Here is a tiny trained network, its code and every weight. The questions are about switching its units off for an input and a target symbol, where a switched-off unit gives its printed mean instead of its output.

import numpy as np


def w(rows, s, z=0):
    codes = np.array(rows[::2]) - 128.0
    scale = np.full(codes.shape[1], s)
    scale[-1] = z or s
    return codes * scale


def norm(h):
    return h / np.sqrt((h * h).mean(-1, keepdims=True) + 1e-5)


def f(y):
    return y / 2 * (1 + np.tanh(0.7978845608 * (y + 0.044715 * y**3)))


def softmax(a):
    e = np.exp(a - a.max(-1, keepdims=True))
    return e / e.sum(-1, keepdims=True)


def log_softmax(a):
    a = a - a.max(-1, keepdims=True)
    return a - np.log(np.exp(a).sum(-1, keepdims=True))


def net(x, mask):
    ids = ['αγεζθμξτψ'.index(c) for c in x.split()]
    T = len(ids)
    res = E[ids] + P[:T]
    u = 0
    for l in range(2):
        r = norm(res)
        for j in range(2):
            rows = slice(4 * j, 4 * j + 4)
            q, k, v = (r @ M[l][rows].T for M in (Q, K, V))
            z = softmax(np.where(np.tri(T) > 0, q @ k.T / 4**0.5, -1e9)) @ v
            o = O[l][rows]
            res = res + np.where(mask[u + j], z, o[:, -1]) @ o[:, :-1]
        u += 2
        y = f(norm(res) @ A[l][:, :-1].T + A[l][:, -1])
        res = res + np.where(mask[u : u + 4], y, B[l][:, -1]) @ B[l][:, :-1]
        u += 4
    return log_softmax(norm(res)[-1] @ U[:, :-1].T + U[:, -1])


Q, K, V, O, A, B = {}, {}, {}, {}, {}, {}
E = w([
[48,124,150],'α',
[178,103,65],'γ',
[140,148,132],'ε',
[172,78,160],'ζ',
[157,209,90],'θ',
[111,244,254],'μ',
[111,90,74],'ξ',
[69,169,97],'τ',
[153,90,229],'ψ',
],0.0098)
P = w([
[223,197,251],'0',
[164,198,176],'1',
[162,182,131],'2',
[165,154,103],'3',
[168,143,66],'4',
[169,117,47],'5',
[161,99,31],'6',
[159,84,25],'7',
[152,62,7],'8',
[179,68,27],'9',
],0.0014)
Q[0] = w([
[67,213,104],'0.h0',
[185,95,196],'0.h0',
[112,184,254],'0.h0',
[209,119,163],'0.h0',
[239,130,71],'0.h1',
[235,63,135],'0.h1',
[163,168,169],'0.h1',
[54,205,94],'0.h1',
],0.0062)
K[0] = w([
[176,118,218],'0.h0',
[144,173,65],'0.h0',
[180,244,162],'0.h0',
[170,148,74],'0.h0',
[244,61,139],'0.h1',
[131,2,184],'0.h1',
[140,108,67],'0.h1',
[181,229,85],'0.h1',
],0.0065)
V[0] = w([
[126,120,154],'0.h0',
[87,172,118],'0.h0',
[112,193,2],'0.h0',
[129,128,126],'0.h0',
[92,137,145],'0.h1',
[93,62,181],'0.h1',
[90,183,147],'0.h1',
[208,65,132],'0.h1',
],0.004)
O[0] = w([
[123,131,155,132],'0.h0',
[92,109,99,88],'0.h0',
[114,123,3,85],'0.h0',
[129,128,126,129],'0.h0',
[122,105,122,91],'0.h1',
[78,120,53,139],'0.h1',
[152,78,142,75],'0.h1',
[127,173,111,251],'0.h1',
],0.0048,0.0022)
A[0] = w([
[132,94,96,3],'0.n0',
[130,210,68,165],'0.n1',
[111,235,252,153],'0.n2',
[44,2,181,113],'0.n3',
],0.0041,0.0036)
B[0] = w([
[154,83,123,62],'0.n0',
[77,178,63,196],'0.n1',
[99,106,3,250],'0.n2',
[134,199,134,124],'0.n3',
],0.0042,0.0021)
Q[1] = w([
[104,119,179],'1.h0',
[194,252,104],'1.h0',
[218,142,74],'1.h0',
[20,162,122],'1.h0',
[139,161,122],'1.h1',
[136,101,141],'1.h1',
[137,185,120],'1.h1',
[125,49,116],'1.h1',
],0.013)
K[1] = w([
[61,124,148],'1.h0',
[245,164,185],'1.h0',
[230,105,127],'1.h0',
[73,254,117],'1.h0',
[151,105,124],'1.h1',
[123,144,140],'1.h1',
[179,98,112],'1.h1',
[76,150,133],'1.h1',
],0.013)
V[1] = w([
[128,128,128],'1.h0',
[213,126,85],'1.h0',
[223,253,166],'1.h0',
[144,2,8],'1.h0',
[128,128,128],'1.h1',
[163,246,130],'1.h1',
[67,184,163],'1.h1',
[101,99,89],'1.h1',
],0.0036)
O[1] = w([
[128,128,128,128],'1.h0',
[34,127,157,219],'1.h0',
[2,124,66,251],'1.h0',
[129,152,235,106],'1.h0',
[128,128,128,128],'1.h1',
[159,197,100,204],'1.h1',
[71,168,80,96],'1.h1',
[129,90,113,84],'1.h1',
],0.0041,0.0018)
A[1] = w([
[175,161,43,45],'1.n0',
[82,48,3,56],'1.n1',
[215,240,56,93],'1.n2',
[197,74,88,4],'1.n3',
],0.0056,0.0022)
B[1] = w([
[153,54,148,166],'1.n0',
[105,98,254,186],'1.n1',
[208,35,140,251],'1.n2',
[51,162,12,115],'1.n3',
],0.0053,0.0018)
U = w([
[116,53,68,106],'α',
[21,124,5,53],'γ',
[144,147,105,143],'ε',
[109,139,149,87],'ζ',
[147,212,20,6],'θ',
[130,225,152,184],'μ',
[79,56,180,103],'ξ',
[109,110,126,60],'τ',
[181,159,241,253],'ψ',
],0.015,0.003)

Each question gives the input, a string of symbols that net reads in full, and the target symbol t.
The units are the heads (4 rows each of Q, K, V and O) and the neurons (one row each of A and B). Each row of codes is followed by its name. A weight is (code - 128) times the scale printed after its matrix; where a second scale follows, it is the last column's (O, A, B and U).
mask holds one flag per unit, layer by layer, with each layer's heads first. A switched-off unit (its flag False) gives its mean, the last column of its rows in O or B, instead of its output. The means were averaged over made-up inputs and are rounded, as every weight is.
A unit's drop is (log p(t) with every unit on - log p(t) with that unit switched off) / (log p(t) with every unit on - log p(t) with every unit switched off).
The circuit of an input: a set's keep is (log p(t) with only the set's units on - log p(t) with every unit switched off) / (log p(t) with every unit on - log p(t) with every unit switched off). Starting from all 12 units, units are removed one at a time, each time the one whose removal leaves the highest keep (on an exact tie, the one counted first), for as long as the keep stays at least 0.8.
units of the circuit, in order: the units of the circuit, biggest drop first
k most important neurons: the k neurons with the biggest drops, biggest first
k most important neurons of layer l: the k neurons of layer l with the biggest drops, biggest first
which heads matter: for each layer, one digit per head in row order, 1 if its drop is at least 0.15 and else 0, layers parted by /
drop of u: that unit's drop, to one decimal
input θ θ ζ ε μ μ ζ ξ, target ξ: units of the circuit, in order -> (1.n1)
input ε γ ζ ζ ζ ζ, target ψ: units of the circuit, in order -> (1.h0, 1.n2)
input θ ζ μ τ ζ τ ζ, target γ: units of the circuit, in order -> (1.n3, 0.h1)
input ζ ζ ξ γ ζ γ θ μ α, target μ: units of the circuit, in order -> (1.n2, 0.n3, 1.h0, 0.h1)
input ζ μ ζ μ ζ γ γ θ ζ, target θ: which heads matter -> 11 / 11
input ζ ζ ε, target α: units of the circuit, in order -> (1.n2, 0.n2)
input α ε ε, target ψ: 2 most important neurons -> (0.n2, 1.n3)
input θ ζ ζ ζ τ ε ε ε μ ζ, target γ: 2 most important neurons -> (1.n3, 1.n2)
input μ θ ζ μ τ α ξ ε, target ξ: 2 most important neurons -> (0.n1, 1.n1)
input θ ζ ζ μ ζ ξ ε ξ ξ, target ξ: 2 most important neurons -> (1.n1, 0.n2)
input μ ξ ζ ε, target ξ: 3 most important neurons of layer 0 -> (0.n2, 0.n3, 0.n1)
input α γ μ μ ε γ θ ζ γ ε, target ψ: 2 most important neurons of layer 1 -> (1.n2, 1.n3)
input ε μ ζ ζ θ ζ ε ζ ζ ε, target γ: 2 most important neurons of layer 0 -> (0.n1, 0.n2)
input ε μ ζ α, target μ: 2 most important neurons of layer 0 -> (0.n3, 0.n1)
input ε ε μ ε ψ α μ ζ ζ, target ψ: units of the circuit, in order -> (1.h0)
input μ θ ζ ζ θ ζ, target θ: 4 most important neurons -> (1.n1, 1.n3, 1.n2, 1.n0)
input ζ ζ τ θ ζ ε, target α: drop of 0.h1 -> 0.1
input ε ζ ζ ε, target γ: drop of 0.n1 -> 0.2
